Below are the code and all the weights of a small trained network. Each question names an input and a target symbol and asks about switching units off, where a switched-off unit gives its printed mean instead of its output.

import numpy as np


def w(rows, s, z=0):
    codes = np.array(rows[::2]) - 128.0
    scale = np.full(codes.shape[1], s)
    scale[-1] = z or s
    return codes * scale


def f(y):
    return np.maximum(y, 0)


def softmax(a):
    e = np.exp(a - a.max(-1, keepdims=True))
    return e / e.sum(-1, keepdims=True)


def log_softmax(a):
    a = a - a.max(-1, keepdims=True)
    return a - np.log(np.exp(a).sum(-1, keepdims=True))


def net(x, mask):
    ids = ['γδεηθλπστφψω'.index(c) for c in x.split()]
    T = len(ids)
    res = E[ids] + P[:T]
    q, k, v = (res @ M[0].T for M in (Q, K, V))
    z = softmax(np.where(np.tri(T) > 0, q @ k.T / 4**0.5, -1e9)) @ v
    res = res + np.where(mask[0], z, O[0][:, -1]) @ O[0][:, :-1]
    y = f(res @ A[0][:, :-1].T + A[0][:, -1])
    res = res + np.where(mask[1:17], y, B[0][:, -1]) @ B[0][:, :-1]
    return log_softmax(res[-1] @ U[:, :-1].T + U[:, -1])


Q, K, V, O, A, B = {}, {}, {}, {}, {}, {}
E = w([
[44,112,156],'γ',
[76,138,142],'δ',
[38,115,163],'ε',
[100,167,97],'η',
[112,159,118],'θ',
[116,150,135],'λ',
[116,150,137],'π',
[76,253,197],'σ',
[130,158,125],'τ',
[103,121,208],'φ',
[233,187,102],'ψ',
[193,149,189],'ω',
],0.022)
P = w([
[139,166,113],'0',
[146,177,119],'1',
[152,191,126],'2',
[146,205,136],'3',
[139,215,154],'4',
[141,229,162],'5',
[134,236,172],'6',
[125,246,189],'7',
],0.013)
Q[0] = w([
[147,161,139],'head 0',
[105,253,145],'head 0',
[148,127,102],'head 0',
[184,53,45],'head 0',
],0.02)
K[0] = w([
[204,187,171],'head 0',
[138,233,231],'head 0',
[145,81,140],'head 0',
[142,9,103],'head 0',
],0.014)
V[0] = w([
[232,119,98],'head 0',
[81,121,248],'head 0',
[251,77,214],'head 0',
[132,158,57],'head 0',
],0.011)
O[0] = w([
[159,115,246,213],'head 0',
[176,104,69,253],'head 0',
[204,51,177,228],'head 0',
[87,225,152,179],'head 0',
],0.011,0.0033)
A[0] = w([
[103,235,77,2],'neuron 0',
[121,126,127,110],'neuron 1',
[71,3,52,211],'neuron 2',
[159,167,169,133],'neuron 3',
[209,188,140,108],'neuron 4',
[118,127,152,112],'neuron 5',
[32,113,5,64],'neuron 6',
[142,207,244,142],'neuron 7',
[127,172,67,58],'neuron 8',
[119,1,206,133],'neuron 9',
[132,108,171,39],'neuron 10',
[155,207,128,103],'neuron 11',
[58,58,202,137],'neuron 12',
[241,161,62,149],'neuron 13',
[78,89,186,104],'neuron 14',
[199,56,144,172],'neuron 15',
],0.0095,0.015)
B[0] = w([
[150,127,229,177],'neuron 0',
[136,143,112,128],'neuron 1',
[211,222,36,154],'neuron 2',
[85,104,98,185],'neuron 3',
[155,23,102,184],'neuron 4',
[119,108,106,139],'neuron 5',
[122,7,149,185],'neuron 6',
[73,70,55,253],'neuron 7',
[145,94,160,160],'neuron 8',
[152,146,117,183],'neuron 9',
[69,249,2,138],'neuron 10',
[108,109,167,172],'neuron 11',
[204,83,150,157],'neuron 12',
[94,168,173,188],'neuron 13',
[171,122,95,146],'neuron 14',
[106,219,158,188],'neuron 15',
],0.0077,0.024)
U = w([
[126,99,37,76],'γ',
[61,156,80,178],'δ',
[125,102,46,60],'ε',
[71,155,82,175],'η',
[93,2,130,44],'θ',
[135,180,47,189],'λ',
[73,156,89,168],'π',
[54,111,190,1],'σ',
[70,143,112,130],'τ',
[99,121,83,78],'φ',
[196,76,158,176],'ψ',
[108,121,110,77],'ω',
],0.0085,0.0046)

Each question gives the input, a string of symbols that net reads in full, and the target symbol t.
The units are the heads (4 rows each of Q, K, V and O) and the neurons (one row each of A and B). Each row of codes is followed by its name. A weight is (code - 128) times the scale printed after its matrix; where a second scale follows, it is the last column's (O, A, B and U).
mask holds one flag per unit, heads first, then neurons. A switched-off unit (its flag False) gives its mean, the last column of its rows in O or B, instead of its output. The means were averaged over made-up inputs and are rounded, as every weight is.
A unit's drop is (log p(t) with every unit on - log p(t) with that unit switched off) / (log p(t) with every unit on - log p(t) with every unit switched off).
The circuit of an input: a set's keep is (log p(t) with only the set's units on - log p(t) with every unit switched off) / (log p(t) with every unit on - log p(t) with every unit switched off). Starting from the 12 units with the biggest drops (on a tie, the unit counted first), units are removed one at a time, each time the one whose removal leaves the highest keep (on an exact tie, the one counted first), for as long as the keep stays at least 0.8.
units of the circuit, in order: the units of the circuit, biggest drop first
k most important neurons: the k neurons with the biggest drops, biggest first
drop of u: that unit's drop, to one decimal
input λ θ θ γ φ γ, target λ: units of the circuit, in order : [head 0; neuron 2; neuron 7]
input ψ θ π, target θ: units of the circuit, in order : [head 0; neuron 7; neuron 15]
input λ λ ω η ε ψ η, target θ: units of the circuit, in order : [head 0; neuron 7]
input ε ω η, target ψ: most important neuron : [neuron 7]
input δ ψ ε ψ θ δ, target θ: 4 most important neurons : [neuron 7; neuron 15; neuron 12; neuron 2]
input τ φ φ ψ π ψ λ, target θ: units of the circuit, in order : [head 0; neuron 7]
input ψ ψ λ, target θ: 2 most important neurons : [neuron 7; neuron 12]
input ψ θ ω ψ τ ψ ψ φ, target θ: units of the circuit, in order : [neuron 7; head 0]
input π φ ε, target λ: units of the circuit, in order : [neuron 2; head 0]
input ε ω ψ ψ θ γ φ, target λ: 2 most important neurons : [neuron 2; neuron 6]
input θ ε γ λ δ ψ λ γ, target θ: 2 most important neurons : [neuron 7; neuron 12]
input γ γ γ ε, target γ: 2 most important neurons : [neuron 2; neuron 6]
input φ γ δ, target λ: units of the circuit, in order : [head 0; neuron 2]
input ψ δ λ θ φ ψ θ η, target θ: units of the circuit, in order : [head 0; neuron 7; neuron 15]
input τ ψ η ψ ε ψ ψ γ, target θ: 4 most important neurons : [neuron 7; neuron 12; neuron 2; neuron 15]
input η ω τ ω ψ η δ, target θ: units of the circuit, in order : [head 0; neuron 7]
input λ π γ η γ σ, target σ: 2 most important neurons : [neuron 0; neuron 7]
input φ φ λ, target λ: most important neuron : [neuron 2]
input η ψ ω ψ ε τ, target θ: 3 most important neurons : [neuron 7; neuron 2; neuron 4]
input φ φ ω δ, target ψ: drop of head 0 : 1.2
input ψ ψ φ γ δ ε ω π, target ψ: drop of neuron 7 : 0.1
